Here is a tiny trained network, its code and every weight. The questions are about switching its units off for an input and a target symbol, where a switched-off unit gives its printed mean instead of its output.

import numpy as np


def w(rows, s, z=0):
    codes = np.array(rows[::2]) - 128.0
    scale = np.full(codes.shape[1], s)
    scale[-1] = z or s
    return codes * scale


def norm(h):
    return h / np.sqrt((h * h).mean(-1, keepdims=True) + 1e-5)


def f(y):
    return np.maximum(y, 0)


def softmax(a):
    e = np.exp(a - a.max(-1, keepdims=True))
    return e / e.sum(-1, keepdims=True)


def log_softmax(a):
    a = a - a.max(-1, keepdims=True)
    return a - np.log(np.exp(a).sum(-1, keepdims=True))


def net(x, mask):
    ids = ['αβδεζηθλξπστφψ'.index(c) for c in x.split()]
    T = len(ids)
    res = E[ids] + P[:T]
    r = norm(res)
    for j in range(3):
        rows = slice(2 * j, 2 * j + 2)
        q, k, v = (r @ M[0][rows].T for M in (Q, K, V))
        z = softmax(np.where(np.tri(T) > 0, q @ k.T / 2**0.5, -1e9)) @ v
        o = O[0][rows]
        res = res + np.where(mask[j], z, o[:, -1]) @ o[:, :-1]
    y = f(norm(res) @ A[0][:, :-1].T + A[0][:, -1])
    res = res + np.where(mask[3:7], y, B[0][:, -1]) @ B[0][:, :-1]
    return log_softmax(norm(res)[-1] @ U[:, :-1].T + U[:, -1])


Q, K, V, O, A, B = {}, {}, {}, {}, {}, {}
E = w([
[133,96,127,173],'α',
[141,96,135,122],'β',
[144,98,136,115],'δ',
[145,136,135,85],'ε',
[45,137,112,252],'ζ',
[148,134,82,117],'η',
[152,101,141,97],'θ',
[147,127,137,89],'λ',
[116,156,113,132],'ξ',
[163,178,131,135],'π',
[119,163,175,123],'σ',
[150,107,140,98],'τ',
[103,150,104,164],'φ',
[104,128,113,93],'ψ',
],0.034)
P = w([
[154,234,152,2],'0',
[162,179,163,12],'1',
[147,162,159,38],'2',
[144,136,157,70],'3',
[136,107,155,98],'4',
[128,97,147,128],'5',
[123,54,152,154],'6',
[118,46,153,160],'7',
[124,19,149,153],'8',
],0.0091)
Q[0] = w([
[142,195,205,173],'head 0',
[22,159,83,112],'head 0',
[252,128,74,162],'head 1',
[170,44,173,103],'head 1',
[152,253,152,172],'head 2',
[73,141,128,112],'head 2',
],0.012)
K[0] = w([
[97,189,133,86],'head 0',
[73,74,107,78],'head 0',
[147,248,17,43],'head 1',
[87,76,63,105],'head 1',
[105,144,114,98],'head 2',
[121,54,129,94],'head 2',
],0.014)
V[0] = w([
[252,168,98,174],'head 0',
[126,149,213,163],'head 0',
[20,102,161,101],'head 1',
[155,145,179,166],'head 1',
[125,122,126,169],'head 2',
[177,100,43,146],'head 2',
],0.015)
O[0] = w([
[213,199,100,185,102],'head 0',
[104,147,244,248,49],'head 0',
[30,48,138,95,121],'head 1',
[205,130,209,203,51],'head 1',
[61,141,93,176,3],'head 2',
[153,107,32,144,73],'head 2',
],0.013,0.0037)
A[0] = w([
[163,32,137,129,116],'neuron 0',
[166,75,47,94,160],'neuron 1',
[247,176,105,190,205],'neuron 2',
[152,58,165,96,254],'neuron 3',
],0.011,0.0049)
B[0] = w([
[101,180,136,126,171],'neuron 0',
[114,23,30,173,223],'neuron 1',
[37,65,76,247,237],'neuron 2',
[79,117,125,254,255],'neuron 3',
],0.0094,0.0077)
U = w([
[116,128,98,125,91],'α',
[156,60,125,140,3],'β',
[147,80,122,116,67],'δ',
[136,125,113,94,220],'ε',
[37,142,127,141,51],'ζ',
[159,111,2,105,93],'η',
[155,89,115,116,103],'θ',
[139,122,121,87,152],'λ',
[106,178,94,89,169],'ξ',
[156,156,101,164,237],'π',
[95,120,196,123,165],'σ',
[158,88,129,105,107],'τ',
[52,199,58,119,25],'φ',
[53,82,87,51,145],'ψ',
],0.015,0.0049)

Each question gives the input, a string of symbols that net reads in full, and the target symbol t.
The units are the heads (2 rows each of Q, K, V and O) and the neurons (one row each of A and B). Each row of codes is followed by its name. A weight is (code - 128) times the scale printed after its matrix; where a second scale follows, it is the last column's (O, A, B and U).
mask holds one flag per unit, heads first, then neurons. A switched-off unit (its flag False) gives its mean, the last column of its rows in O or B, instead of its output. The means were averaged over made-up inputs and are rounded, as every weight is.
A unit's drop is (log p(t) with every unit on - log p(t) with that unit switched off) / (log p(t) with every unit on - log p(t) with every unit switched off).
The circuit of an input: a set's keep is (log p(t) with only the set's units on - log p(t) with every unit switched off) / (log p(t) with every unit on - log p(t) with every unit switched off). Starting from all 7 units, units are removed one at a time, each time the one whose removal leaves the highest keep (on an exact tie, the one counted first), for as long as the keep stays at least 0.8.
units of the circuit, in order: the units of the circuit, biggest drop first
unit that matters most: the unit with the biggest drop
which heads matter: for each layer, one digit per head in row order, 1 if its drop is at least 0.15 and else 0, layers parted by /
drop of u: that unit's drop, to one decimal
input ε ε φ β λ η ε λ ε, target η: unit that matters most : head 1
input ξ σ β, target σ: which heads matter : 000
input ψ δ ξ σ θ λ, target σ: which heads matter : 101
input ψ η δ, target η: which heads matter : 100
input α ψ β σ φ π σ η τ, target π: which heads matter : 100
input λ δ ξ, target ξ: units of the circuit, in order : (head 2; neuron 1; neuron 2)
input ψ η η η ξ, target η: which heads matter : 001
input π ξ ε β, target π: which heads matter : 100
input ψ β φ η β, target η: units of the circuit, in order : (head 1; head 0)
input φ ε ψ π δ η η δ τ, target η: which heads matter : 010
input η ψ λ β α, target η: which heads matter : 011
input φ λ ε ζ π φ, target π: which heads matter : 010
input α η τ φ η, target π: which heads matter : 100
input φ β ξ ε ψ ε ψ θ, target ψ: units of the circuit, in order : (head 1)
input λ σ φ φ, target σ: which heads matter : 011
input ξ ξ ξ, target ξ: units of the circuit, in order : (head 2; neuron 2; neuron 1)
input α φ β τ ξ, target π: which heads matter : 010
input φ ψ φ τ ψ η λ, target η: drop of neuron 3 : 0.0
input σ θ θ λ ψ τ β, target ψ: drop of head 0 : -0.1
input ξ η β ψ η θ, target η: drop of head 1 : 0.1
input φ φ φ τ β ψ φ, target ψ: units of the circuit, in order : (head 0)
input η λ δ λ η ψ α, target η: units of the circuit, in order : (head 1; head 0)
